Below are the code and all the weights of a small trained network. Each question names an input and a target symbol and asks about switching units off, where a switched-off unit gives its printed mean instead of its output.

import numpy as np


def w(rows, s, z=0):
    codes = np.array(rows[::2]) - 128.0
    scale = np.full(codes.shape[1], s)
    scale[-1] = z or s
    return codes * scale


def f(y):
    return np.maximum(y, 0)


def softmax(a):
    e = np.exp(a - a.max(-1, keepdims=True))
    return e / e.sum(-1, keepdims=True)


def log_softmax(a):
    a = a - a.max(-1, keepdims=True)
    return a - np.log(np.exp(a).sum(-1, keepdims=True))


def net(x, mask):
    ids = ['ΘΦαγπτ'.index(c) for c in x.split()]
    T = len(ids)
    res = E[ids] + P[:T]
    u = 0
    for l in range(3):
        q, k, v = (res @ M[l].T for M in (Q, K, V))
        z = softmax(np.where(np.tri(T) > 0, q @ k.T / 3**0.5, -1e9)) @ v
        res = res + np.where(mask[u], z, O[l][:, -1]) @ O[l][:, :-1]
        u += 1
        y = f(res @ A[l][:, :-1].T + A[l][:, -1])
        res = res + np.where(mask[u : u + 8], y, B[l][:, -1]) @ B[l][:, :-1]
        u += 8
    return log_softmax(res[-1] @ U[:, :-1].T + U[:, -1])


Q, K, V, O, A, B = {}, {}, {}, {}, {}, {}
E = w([
[128,109,139,120,169,63],'Θ',
[161,117,73,163,72,76],'Φ',
[177,147,89,124,154,145],'α',
[115,111,109,69,125,154],'γ',
[254,158,107,120,138,153],'π',
[240,125,170,168,177,80],'τ',
],0.02)
P = w([
[92,185,133,179,231,95],'0',
[129,154,84,130,124,117],'1',
[134,156,95,138,80,138],'2',
[127,163,113,153,51,163],'3',
[120,184,135,160,29,181],'4',
[115,215,155,158,2,198],'5',
],0.0061)
Q[0] = w([
[163,123,35,204,36,113],'L0H0',
[111,23,177,97,2,101],'L0H0',
[112,51,236,204,86,84],'L0H0',
],0.0095)
K[0] = w([
[167,133,188,186,50,203],'L0H0',
[86,105,248,90,91,163],'L0H0',
[136,97,204,145,54,40],'L0H0',
],0.011)
V[0] = w([
[171,76,133,120,162,235],'L0H0',
[116,7,102,121,170,163],'L0H0',
[183,64,135,160,176,79],'L0H0',
],0.011)
O[0] = w([
[65,156,134,50,143,12,186],'L0H0',
[213,254,208,144,110,141,31],'L0H0',
[22,128,129,113,87,182,254],'L0H0',
],0.0068,0.0059)
A[0] = w([
[73,71,111,123,195,140,73],'L0N0',
[160,173,167,100,121,99,155],'L0N1',
[143,109,175,155,186,60,229],'L0N2',
[137,93,184,74,110,113,246],'L0N3',
[105,128,158,125,117,148,5],'L0N4',
[150,201,131,124,80,127,74],'L0N5',
[246,122,148,155,176,158,41],'L0N6',
[153,118,130,101,141,244,25],'L0N7',
],0.012,0.0022)
B[0] = w([
[167,192,160,108,121,2,205],'L0N0',
[94,54,176,179,93,117,195],'L0N1',
[25,242,64,79,40,176,253],'L0N2',
[73,90,82,165,182,246,213],'L0N3',
[181,109,110,116,120,131,128],'L0N4',
[152,90,159,177,147,139,183],'L0N5',
[6,202,80,60,47,72,235],'L0N6',
[99,116,53,77,196,102,151],'L0N7',
],0.0079,0.0027)
Q[1] = w([
[38,141,101,125,75,148],'L1H0',
[249,126,207,8,212,115],'L1H0',
[155,127,80,156,11,129],'L1H0',
],0.011)
K[1] = w([
[56,53,79,171,93,169],'L1H0',
[218,255,122,5,103,134],'L1H0',
[141,100,64,203,109,86],'L1H0',
],0.0099)
V[1] = w([
[70,53,253,93,81,203],'L1H0',
[161,79,46,159,92,86],'L1H0',
[126,10,91,145,50,120],'L1H0',
],0.0057)
O[1] = w([
[170,180,50,124,84,99,3],'L1H0',
[134,148,254,133,160,131,209],'L1H0',
[161,183,233,132,142,114,169],'L1H0',
],0.0089,0.0042)
A[1] = w([
[89,82,66,64,88,67,186],'L1N0',
[188,169,52,140,166,15,129],'L1N1',
[185,108,188,161,241,88,101],'L1N2',
[156,247,133,175,171,141,84],'L1N3',
[210,167,128,70,138,124,177],'L1N4',
[156,138,147,166,160,206,113],'L1N5',
[69,107,30,58,119,73,17],'L1N6',
[97,98,83,153,104,112,255],'L1N7',
],0.012,0.0045)
B[1] = w([
[178,160,101,132,162,125,254],'L1N0',
[84,169,114,126,89,130,154],'L1N1',
[94,128,58,121,121,122,171],'L1N2',
[150,101,123,150,171,140,153],'L1N3',
[86,144,145,121,122,150,162],'L1N4',
[151,146,115,135,139,125,144],'L1N5',
[102,207,113,140,4,125,233],'L1N6',
[168,114,161,98,213,110,219],'L1N7',
],0.025,0.0083)
Q[2] = w([
[112,156,213,61,122,149],'L2H0',
[120,108,2,32,111,180],'L2H0',
[242,61,127,77,30,46],'L2H0',
],0.0074)
K[2] = w([
[96,126,210,149,111,62],'L2H0',
[101,198,179,94,160,195],'L2H0',
[182,132,33,122,129,2],'L2H0',
],0.011)
V[2] = w([
[62,124,18,60,131,184],'L2H0',
[230,147,128,2,129,205],'L2H0',
[122,169,201,93,76,128],'L2H0',
],0.0087)
O[2] = w([
[154,91,112,105,205,2,235],'L2H0',
[138,68,136,122,194,143,255],'L2H0',
[97,112,244,144,177,111,252],'L2H0',
],0.0072,0.0082)
A[2] = w([
[49,84,47,78,100,189,97],'L2N0',
[142,1,149,128,177,192,118],'L2N1',
[129,178,117,129,22,103,2],'L2N2',
[65,28,176,94,148,102,128],'L2N3',
[187,95,118,114,60,171,58],'L2N4',
[113,173,43,168,35,112,109],'L2N5',
[153,206,64,125,48,111,76],'L2N6',
[193,60,142,181,68,48,128],'L2N7',
],0.013,0.0055)
B[2] = w([
[139,155,190,139,127,162,140],'L2N0',
[58,6,101,143,95,155,146],'L2N1',
[136,116,144,75,184,139,186],'L2N2',
[123,170,83,136,88,152,153],'L2N3',
[128,144,146,109,176,62,129],'L2N4',
[199,103,147,141,128,77,198],'L2N5',
[61,103,95,132,74,165,255],'L2N6',
[133,192,147,87,191,174,136],'L2N7',
],0.016)
U = w([
[125,114,146,148,148,124,144],'Θ',
[151,98,75,169,152,86,89],'Φ',
[182,113,97,87,253,94,205],'α',
[125,107,81,114,178,102,1],'γ',
[102,63,71,123,204,124,94],'π',
[66,167,38,116,137,91,172],'τ',
],0.0077,0.0053)

Each question gives the input, a string of symbols that net reads in full, and the target symbol t.
The units are the heads (3 rows each of Q, K, V and O) and the neurons (one row each of A and B). Each row of codes is followed by its name. A weight is (code - 128) times the scale printed after its matrix; where a second scale follows, it is the last column's (O, A, B and U).
mask holds one flag per unit, layer by layer, with each layer's heads first. A switched-off unit (its flag False) gives its mean, the last column of its rows in O or B, instead of its output. The means were averaged over made-up inputs and are rounded, as every weight is.
A unit's drop is (log p(t) with every unit on - log p(t) with that unit switched off) / (log p(t) with every unit on - log p(t) with every unit switched off).
The circuit of an input: a set's keep is (log p(t) with only the set's units on - log p(t) with every unit switched off) / (log p(t) with every unit on - log p(t) with every unit switched off). Starting from the 12 units with the biggest drops (on a tie, the unit counted first), units are removed one at a time, each time the one whose removal leaves the highest keep (on an exact tie, the one counted first), for as long as the keep stays at least 0.8.
units of the circuit, in order: the units of the circuit, biggest drop first
top k neurons: the k neurons with the biggest drops, biggest first
top k neurons in layer l: the k neurons of layer l with the biggest drops, biggest first
input τ π π τ γ π, target π: top 4 neurons -> L0N2; L0N5; L1N6; L2N1
input α α τ, target τ: top 2 neurons in layer 0 -> L0N2; L0N6
input π α π π τ Φ, target Θ: units of the circuit, in order -> L1H0; L2H0; L1N2; L0N2
input α π γ τ γ α, target α: top 3 neurons -> L0N6; L1N6; L2N6
input α τ τ π π, target α: top 2 neurons in layer 0 -> L0N6; L0N2
input Φ γ π γ α γ, target π: units of the circuit, in order -> L0H0; L1N6; L2N1; L0N2
input π γ Θ γ Θ τ, target τ: units of the circuit, in order -> L0N6
input Θ Θ π π α Θ, target π: units of the circuit, in order -> L0H0; L1N6; L2N1
input Φ τ Θ, target Θ: top 2 neurons in layer 2 -> L2N0; L2N6
input Φ π α α α, target α: top 2 neurons -> L2N6; L1N7
input γ γ Φ α γ, target π: top 2 neurons -> L1N6; L2N1
input π α Θ α α α, target π: units of the circuit, in order -> L1N6; L2N1; L1N0
input α Θ Φ γ Θ, target π: units of the circuit, in order -> L0H0; L1N6; L2N1
input γ γ Φ, target π: top 3 neurons in layer 1 -> L1N6; L1N0; L1N2
input Φ Θ Θ, target Φ: top 3 neurons -> L2N5; L1N2; L1N7
input Φ τ π α, target Θ: top 3 neurons -> L0N6; L0N2; L2N0
input τ Θ Θ, target α: units of the circuit, in order -> L2N6
input Φ Θ Θ τ γ, target Θ: top 3 neurons -> L0N6; L1N7; L1N0
input Φ π Φ, target α: top 2 neurons in layer 2 -> L2N5; L2N7
input Φ γ τ π, target Θ: top 2 neurons in layer 2 -> L2N0; L2N6
input τ Φ τ Θ, target Θ: top neuron in layer 1 -> L1N3
input Θ α τ Φ γ α, target π: top 4 neurons -> L1N6; L1N3; L2N1; L0N0
